Below is a small trained network, with its code and all its weights. Each question gives an input and a class and asks what happens when units are switched off, that is, made to give their printed mean instead of their output.

import numpy as np


def w(rows, s, z=0):
    codes = np.array(rows[::2]) - 128.0
    scale = np.full(codes.shape[1], s)
    scale[-1] = z or s
    return codes * scale


def norm(h):
    return h / np.sqrt((h * h).mean(-1, keepdims=True) + 1e-5)


def f(y):
    return np.maximum(y, 0)


def log_softmax(a):
    a = a - a.max(-1, keepdims=True)
    return a - np.log(np.exp(a).sum(-1, keepdims=True))


def net(x, mask):
    res = np.array(x, float).reshape(1, 4) / 4 @ E
    u = 0
    for l in range(4):
        y = f(norm(res) @ A[l][:, :-1].T + A[l][:, -1])
        res = res + np.where(mask[u : u + 4], y, B[l][:, -1]) @ B[l][:, :-1]
        u += 4
    return log_softmax(norm(res)[-1] @ U[:, :-1].T + U[:, -1])


A, B = {}, {}
E = w([
[128,96,108,122,31],'x0',
[150,154,130,161,59],'x1',
[139,250,111,255,123],'x2',
[153,102,169,101,146],'x3',
],0.0081)
A[0] = w([
[108,57,239,104,137,157],'L0N1',
[171,87,81,76,49,8],'L0N2',
[77,167,206,157,3,100],'L0N3',
[152,96,192,50,103,2],'L0N4',
],0.0058,0.00077)
B[0] = w([
[186,173,212,234,158,251],'L0N1',
[138,124,29,6,76,228],'L0N2',
[127,70,41,2,136,236],'L0N3',
[99,223,244,245,188,231],'L0N4',
],0.0067,0.0034)
A[1] = w([
[113,85,158,122,125,15],'L1N1',
[112,134,35,148,1,111],'L1N2',
[44,237,132,128,103,2],'L1N3',
[104,176,62,148,112,201],'L1N4',
],0.0086,0.0018)
B[1] = w([
[122,141,151,120,164,146],'L1N1',
[170,196,123,145,2,255],'L1N2',
[86,149,170,111,107,184],'L1N3',
[135,192,82,71,115,215],'L1N4',
],0.0095,0.0057)
A[2] = w([
[98,121,176,168,213,29],'L2N1',
[102,236,119,145,157,255],'L2N2',
[173,60,3,120,151,46],'L2N3',
[204,81,240,18,183,196],'L2N4',
],0.0062,0.0015)
B[2] = w([
[183,116,126,162,51,195],'L2N1',
[95,35,56,69,199,238],'L2N2',
[40,137,160,133,40,134],'L2N3',
[191,49,255,146,166,255],'L2N4',
],0.0097,0.0056)
A[3] = w([
[125,68,254,152,164,246],'L3N1',
[114,174,139,129,57,179],'L3N2',
[182,76,100,154,53,32],'L3N3',
[20,120,151,83,133,161],'L3N4',
],0.0098,0.0011)
B[3] = w([
[111,117,242,165,94,254],'L3N1',
[163,64,126,111,10,184],'L3N2',
[99,198,106,82,128,171],'L3N3',
[103,104,91,235,155,142],'L3N4',
],0.012,0.0095)
U = w([
[70,172,51,158,252,33],'0',
[112,84,250,155,154,249],'1',
[134,182,56,87,16,55],'2',
],0.014,0.0011)

Each question gives the input, the list of numbers given to net, and the class t.
The units are the neurons (one row each of A and B). Each row of codes is followed by its name. A weight is (code - 128) times the scale printed after its matrix; where a second scale follows, it is the last column's (A, B and U).
mask holds one flag per neuron, layer by layer. A switched-off neuron (its flag False) gives its mean, the last column of its row in B, instead of its output. The means were averaged over made-up inputs and are rounded, as every weight is.
A unit's drop is (log p(t) with every unit on - log p(t) with that unit switched off) / (log p(t) with every unit on - log p(t) with every unit switched off).
The circuit of an input: a set's keep is (log p(t) with only the set's units on - log p(t) with every unit switched off) / (log p(t) with every unit on - log p(t) with every unit switched off). Starting from the 12 units with the biggest drops (on a tie, the unit counted first), units are removed one at a time, each time the one whose removal leaves the highest keep (on an exact tie, the one counted first), for as long as the keep stays at least 0.8.
circuit, biggest first: the units of the circuit, biggest drop first
top k neurons: the k neurons with the biggest drops, biggest first
k most important neurons of layer l: the k neurons of layer l with the biggest drops, biggest first
drop when u is switched off: that unit's drop, to one decimal
input [-4,-5,6,6], class 0: circuit, biggest first => (L2N4; L3N1)
input [-8,4,6,8], class 0: circuit, biggest first => (L2N4; L3N1; L2N2)
input [-3,-1,8,-2], class 0: top 2 neurons => (L2N2; L1N2)
input [-4,-5,8,7], class 0: circuit, biggest first => (L2N4; L3N1)
input [1,-1,6,4], class 0: top 3 neurons => (L2N2; L0N2; L1N2)
input [0,-6,-3,-8], class 0: most important neuron of layer 0 => (L0N1)
input [1,-6,5,-4], class 0: top 2 neurons => (L2N2; L0N2)
input [1,-3,8,-1], class 2: top 2 neurons => (L0N4; L0N1)
input [-7,6,2,-2], class 0: top 2 neurons => (L1N2; L2N2)
input [-6,3,-4,-8], class 0: top 3 neurons => (L2N4; L3N1; L0N1)
input [0,3,-6,-7], class 2: drop when L0N2 is switched off => 0.2
input [5,6,-2,7], class 2: drop when L0N2 is switched off => 2.6
input [2,7,1,6], class 2: drop when L1N3 is switched off => 0.0
input [-4,1,7,3], class 0: drop when L2N2 is switched off => 0.1
input [2,6,-1,5], class 2: top neuron => (L0N2)
